Below are the code and all the weights of a small trained network. Each question names an input and a class and asks about switching units off, where a switched-off unit gives its printed mean instead of its output.

import numpy as np


def w(rows, s, z=0):
    codes = np.array(rows[::2]) - 128.0
    scale = np.full(codes.shape[1], s)
    scale[-1] = z or s
    return codes * scale


def f(y):
    return y / 2 * (1 + np.tanh(0.7978845608 * (y + 0.044715 * y**3)))


def log_softmax(a):
    a = a - a.max(-1, keepdims=True)
    return a - np.log(np.exp(a).sum(-1, keepdims=True))


def net(x, mask):
    res = np.array(x, float).reshape(1, 6) / 4 @ E
    y = f(res @ A[0][:, :-1].T + A[0][:, -1])
    res = res + np.where(mask, y, B[0][:, -1]) @ B[0][:, :-1]
    return log_softmax(res[-1] @ U[:, :-1].T + U[:, -1])


A, B = {}, {}
E = w([
[138,205,207,87,110,45,193,80,131,170,68],'x0',
[86,103,255,40,128,160,43,152,133,89,95],'x1',
[85,203,147,222,83,163,78,39,189,82,161],'x2',
[142,93,198,169,143,52,177,138,112,25,177],'x3',
[105,144,13,68,135,61,99,98,93,50,65],'x4',
[73,123,133,60,138,189,216,59,47,123,186],'x5',
],0.011)
A[0] = w([
[145,106,168,164,132,139,152,134,141,138,151,68],'N1',
[56,107,139,117,140,200,185,55,59,138,165,9],'N2',
[73,103,193,84,142,193,85,140,147,101,118,2],'N3',
[150,92,99,135,121,167,103,187,158,106,183,27],'N4',
[108,166,82,96,105,239,90,117,159,250,69,8],'N5',
[130,95,88,76,168,87,127,160,85,127,86,72],'N6',
[156,102,195,174,150,93,174,153,122,15,186,26],'N7',
[197,144,45,183,124,130,177,108,120,168,191,27],'N8',
[155,94,195,162,150,165,134,122,184,196,176,46],'N9',
[63,96,198,79,119,136,54,149,128,100,91,57],'N10',
[74,193,156,188,74,175,82,49,208,120,186,13],'N11',
[88,60,82,139,168,218,97,146,133,109,192,87],'N12',
[81,146,128,60,129,186,149,85,107,109,190,86],'N13',
[128,197,188,82,92,57,193,70,159,181,68,34],'N14',
[92,64,75,146,115,144,102,153,122,65,121,86],'N15',
[159,115,195,167,87,197,146,144,150,207,191,14],'N16',
[192,59,148,80,150,139,165,219,120,219,145,43],'N17',
[196,126,134,184,123,105,40,187,230,130,65,16],'N18',
[73,160,89,150,97,134,104,55,145,40,67,109],'N19',
],0.012,0.0062)
B[0] = w([
[117,128,84,90,126,142,113,96,118,119,116,165],'N1',
[136,118,149,110,15,54,135,232,162,191,131,232],'N2',
[116,128,82,223,212,122,183,119,165,176,128,197],'N3',
[142,145,181,156,129,135,40,114,100,153,62,189],'N4',
[14,1,175,143,120,65,140,47,178,5,119,246],'N5',
[142,203,117,84,143,170,151,165,71,49,204,211],'N6',
[20,43,156,148,126,69,126,82,145,48,86,233],'N7',
[102,140,72,229,207,147,166,133,224,181,132,242],'N8',
[172,143,53,44,133,110,110,95,78,125,141,209],'N9',
[151,142,25,207,207,142,171,120,232,166,165,211],'N10',
[125,207,187,127,159,225,197,213,55,47,145,246],'N11',
[180,158,216,124,138,151,68,49,100,188,56,253],'N12',
[140,119,125,106,33,61,177,185,119,189,116,211],'N13',
[175,133,195,154,164,183,10,59,114,204,66,217],'N14',
[169,125,165,101,104,164,72,55,117,165,123,210],'N15',
[169,102,28,40,151,123,88,106,96,118,161,228],'N16',
[121,202,159,146,118,223,165,193,75,39,158,251],'N17',
[128,135,156,89,10,30,170,223,146,207,133,228],'N18',
[163,148,70,48,151,164,131,144,64,91,180,220],'N19',
],0.0099,0.017)
U = w([
[131,166,165,121,134,210,161,212,92,61,135,17],'0',
[133,110,149,109,39,49,144,222,142,213,117,125],'1',
[160,124,214,145,142,165,27,86,114,203,95,57],'2',
[125,121,35,231,197,135,179,140,184,188,130,155],'3',
[63,32,166,137,121,66,128,91,144,25,115,204],'4',
[153,119,5,6,151,124,83,135,90,106,131,252],'5',
],0.011,0.0025)

Each question gives the input, the list of numbers given to net, and the class t.
The units are the neurons (one row each of A and B). Each row of codes is followed by its name. A weight is (code - 128) times the scale printed after its matrix; where a second scale follows, it is the last column's (A, B and U).
mask holds one flag per neuron, in row order. A switched-off neuron (its flag False) gives its mean, the last column of its row in B, instead of its output. The means were averaged over made-up inputs and are rounded, as every weight is.
A unit's drop is (log p(t) with every unit on - log p(t) with that unit switched off) / (log p(t) with every unit on - log p(t) with every unit switched off).
The circuit of an input: a set's keep is (log p(t) with only the set's units on - log p(t) with every unit switched off) / (log p(t) with every unit on - log p(t) with every unit switched off). Starting from the 12 units with the biggest drops (on a tie, the unit counted first), units are removed one at a time, each time the one whose removal leaves the highest keep (on an exact tie, the one counted first), for as long as the keep stays at least 0.8.
units of the circuit, in order: the units of the circuit, biggest drop first
unit that matters most: the unit with the biggest drop
top k neurons: the k neurons with the biggest drops, biggest first
drop when u is switched off: that unit's drop, to one decimal
input [0,6,5,1,-1,0], class 3: units of the circuit, in order -> [N10]
input [-8,5,7,-8,4,7], class 2: top 2 neurons -> [N12, N15]
input [0,7,-1,5,8,2], class 5: top 3 neurons -> [N8, N19, N6]
input [7,5,6,-8,8,0], class 4: top 4 neurons -> [N5, N12, N16, N9]
input [7,-1,5,-6,1,-7], class 1: top 3 neurons -> [N18, N12, N15]
input [8,7,-7,6,-6,5], class 2: top 2 neurons -> [N14, N11]
input [-3,2,-7,-4,1,7], class 0: top 2 neurons -> [N17, N6]
input [3,-8,-6,3,6,1], class 3: top 2 neurons -> [N8, N11]
input [7,-8,-7,-4,0,-7], class 3: top 3 neurons -> [N8, N11, N12]
input [-5,-1,2,-2,-6,4], class 5: top 4 neurons -> [N16, N9, N14, N18]
input [-4,8,-1,7,0,7], class 3: top 2 neurons -> [N10, N3]
input [6,-7,-4,-5,-3,-1], class 3: top 2 neurons -> [N8, N12]
input [3,7,-2,0,-5,-6], class 3: top 4 neurons -> [N10, N3, N2, N13]
input [6,-2,8,-8,-1,-7], class 0: top 3 neurons -> [N11, N7, N19]
input [1,-4,1,-2,3,-3], class 3: unit that matters most -> N2
input [2,-2,-4,-6,-3,7], class 1: drop when N13 is switched off -> 0.5
input [1,5,0,3,-2,-6], class 1: drop when N18 is switched off -> 4.7
input [-2,-3,-4,-7,0,-5], class 4: drop when N5 is switched off -> 1.4
